Below is a small trained network, with its code and all its weights. Each question gives an input and a class and asks what happens when units are switched off, that is, made to give their printed mean instead of their output.

import numpy as np


def w(rows, s, z=0):
    codes = np.array(rows[::2]) - 128.0
    scale = np.full(codes.shape[1], s)
    scale[-1] = z or s
    return codes * scale


def norm(h):
    return h / np.sqrt((h * h).mean(-1, keepdims=True) + 1e-5)


def f(y):
    return np.maximum(y, 0)


def log_softmax(a):
    a = a - a.max(-1, keepdims=True)
    return a - np.log(np.exp(a).sum(-1, keepdims=True))


def net(x, mask):
    res = np.array(x, float).reshape(1, 3) / 4 @ E
    u = 0
    for l in range(4):
        y = f(norm(res) @ A[l][:, :-1].T + A[l][:, -1])
        res = res + np.where(mask[u : u + 3], y, B[l][:, -1]) @ B[l][:, :-1]
        u += 3
    return log_softmax(norm(res)[-1] @ U[:, :-1].T + U[:, -1])


A, B = {}, {}
E = w([
[98,108,192,124,183,126,95,157,226,98,202],'x0',
[183,85,75,192,121,240,152,95,140,58,163],'x1',
[250,142,199,153,159,92,104,70,54,160,192],'x2',
],0.0026)
A[0] = w([
[98,43,165,82,252,100,71,97,234,86,176,4],'0.n0',
[99,175,111,100,191,74,113,177,137,186,58,199],'0.n1',
[89,160,63,229,115,158,194,127,156,42,116,129],'0.n2',
],0.0025,0.0028)
B[0] = w([
[156,232,156,253,92,87,123,185,183,52,119,179],'0.n0',
[161,147,51,171,183,169,116,152,53,58,212,252],'0.n1',
[157,126,83,165,156,89,105,167,84,188,216,210],'0.n2',
],0.0039,0.0031)
A[1] = w([
[211,186,138,179,142,85,90,105,113,144,146,203],'1.n0',
[111,166,74,106,36,137,149,63,92,168,1,3],'1.n1',
[44,109,51,95,84,146,187,159,160,87,18,89],'1.n2',
],0.0031,0.0017)
B[1] = w([
[72,85,194,107,75,224,146,90,140,180,31,253],'1.n0',
[158,187,236,233,76,88,210,213,200,24,190,171],'1.n1',
[167,98,245,73,78,182,74,3,133,199,172,193],'1.n2',
],0.0038)
A[2] = w([
[47,240,165,100,156,4,87,166,87,212,78,7],'2.n0',
[164,87,99,179,146,207,163,89,179,59,57,57],'2.n1',
[80,99,135,186,101,157,163,176,138,179,63,79],'2.n2',
],0.004,0.0015)
B[2] = w([
[168,65,3,110,107,145,165,121,163,106,151,252],'2.n0',
[109,137,56,41,138,53,136,162,112,149,136,225],'2.n1',
[61,129,144,96,184,60,89,176,76,60,58,177],'2.n2',
],0.005,0.0031)
A[3] = w([
[2,148,80,136,60,191,101,140,185,158,131,64],'3.n0',
[161,187,77,234,35,88,205,124,37,123,89,2],'3.n1',
[142,126,120,205,165,196,76,123,55,96,171,55],'3.n2',
],0.0041,0.00063)
B[3] = w([
[220,112,229,129,121,132,137,47,56,189,82,208],'3.n0',
[112,131,181,167,169,123,90,170,253,92,197,253],'3.n1',
[50,134,93,65,98,59,125,161,102,123,39,172],'3.n2',
],0.0048,0.0047)
U = w([
[136,144,172,178,124,120,111,172,204,81,169,184],'0',
[157,102,185,110,112,147,121,39,101,191,113,181],'1',
[148,82,4,96,127,127,131,142,129,118,167,160],'2',
[61,137,130,104,143,106,103,176,81,95,64,162],'3',
[70,178,92,163,137,150,147,92,118,143,127,4],'4',
[104,165,100,138,136,146,132,101,132,126,108,60],'5',
[102,179,99,141,133,134,155,105,120,139,120,18],'6',
[96,185,97,144,134,137,149,100,118,138,123,12],'7',
],0.014,0.0043)

Each question gives the input, the list of numbers given to net, and the class t.
The units are the neurons (one row each of A and B). Each row of codes is followed by its name. A weight is (code - 128) times the scale printed after its matrix; where a second scale follows, it is the last column's (A, B and U).
mask holds one flag per neuron, layer by layer. A switched-off neuron (its flag False) gives its mean, the last column of its row in B, instead of its output. The means were averaged over made-up inputs and are rounded, as every weight is.
A unit's drop is (log p(t) with every unit on - log p(t) with that unit switched off) / (log p(t) with every unit on - log p(t) with every unit switched off).
The circuit of an input: a set's keep is (log p(t) with only the set's units on - log p(t) with every unit switched off) / (log p(t) with every unit on - log p(t) with every unit switched off). Starting from all 12 units, units are removed one at a time, each time the one whose removal leaves the highest keep (on an exact tie, the one counted first), for as long as the keep stays at least 0.8.
units of the circuit, in order: the units of the circuit, biggest drop first
unit that matters most: the unit with the biggest drop
k most important neurons: the k neurons with the biggest drops, biggest first
top k neurons in layer l: the k neurons of layer l with the biggest drops, biggest first
drop when u is switched off: that unit's drop, to one decimal
input [6,1,-7], class 1: units of the circuit, in order	3.n0
input [-7,4,-5], class 0: units of the circuit, in order	1.n1; 3.n1
input [4,6,-6], class 1: units of the circuit, in order	3.n0; 3.n1
input [-4,-1,-5], class 1: 2 most important neurons	1.n2; 3.n0
input [-8,-5,-7], class 0: units of the circuit, in order	1.n1; 3.n1
input [7,-6,-8], class 1: units of the circuit, in order	3.n0; 1.n2
input [0,3,-2], class 3: 2 most important neurons	0.n2; 2.n0
input [-2,-4,0], class 2: 2 most important neurons	2.n0; 1.n1
input [3,3,4], class 1: top 2 neurons in layer 2	2.n0; 2.n1
input [-8,0,-6], class 0: 2 most important neurons	1.n1; 3.n1
input [3,3,6], class 1: 2 most important neurons	0.n1; 3.n1
input [4,0,6], class 1: 2 most important neurons	3.n1; 1.n0
input [6,8,-4], class 2: 3 most important neurons	3.n1; 2.n1; 1.n1
input [-7,1,2], class 0: top neuron in layer 3	3.n1
input [3,3,-2], class 3: 2 most important neurons	1.n2; 3.n1
input [-4,3,-2], class 0: 4 most important neurons	3.n1; 0.n1; 1.n0; 2.n0
input [3,1,-3], class 3: units of the circuit, in order	3.n1; 2.n2
input [4,6,-4], class 2: 2 most important neurons	3.n1; 0.n2
input [-2,-5,-5], class 1: 2 most important neurons	1.n2; 0.n2
input [-1,3,-2], class 3: unit that matters most	0.n2
input [-6,6,-4], class 0: 2 most important neurons	3.n1; 0.n1
input [0,-7,0], class 2: drop when 2.n0 is switched off	0.3
input [2,4,-8], class 1: drop when 3.n0 is switched off	0.3
input [-2,-7,-2], class 2: drop when 2.n0 is switched off	0.2
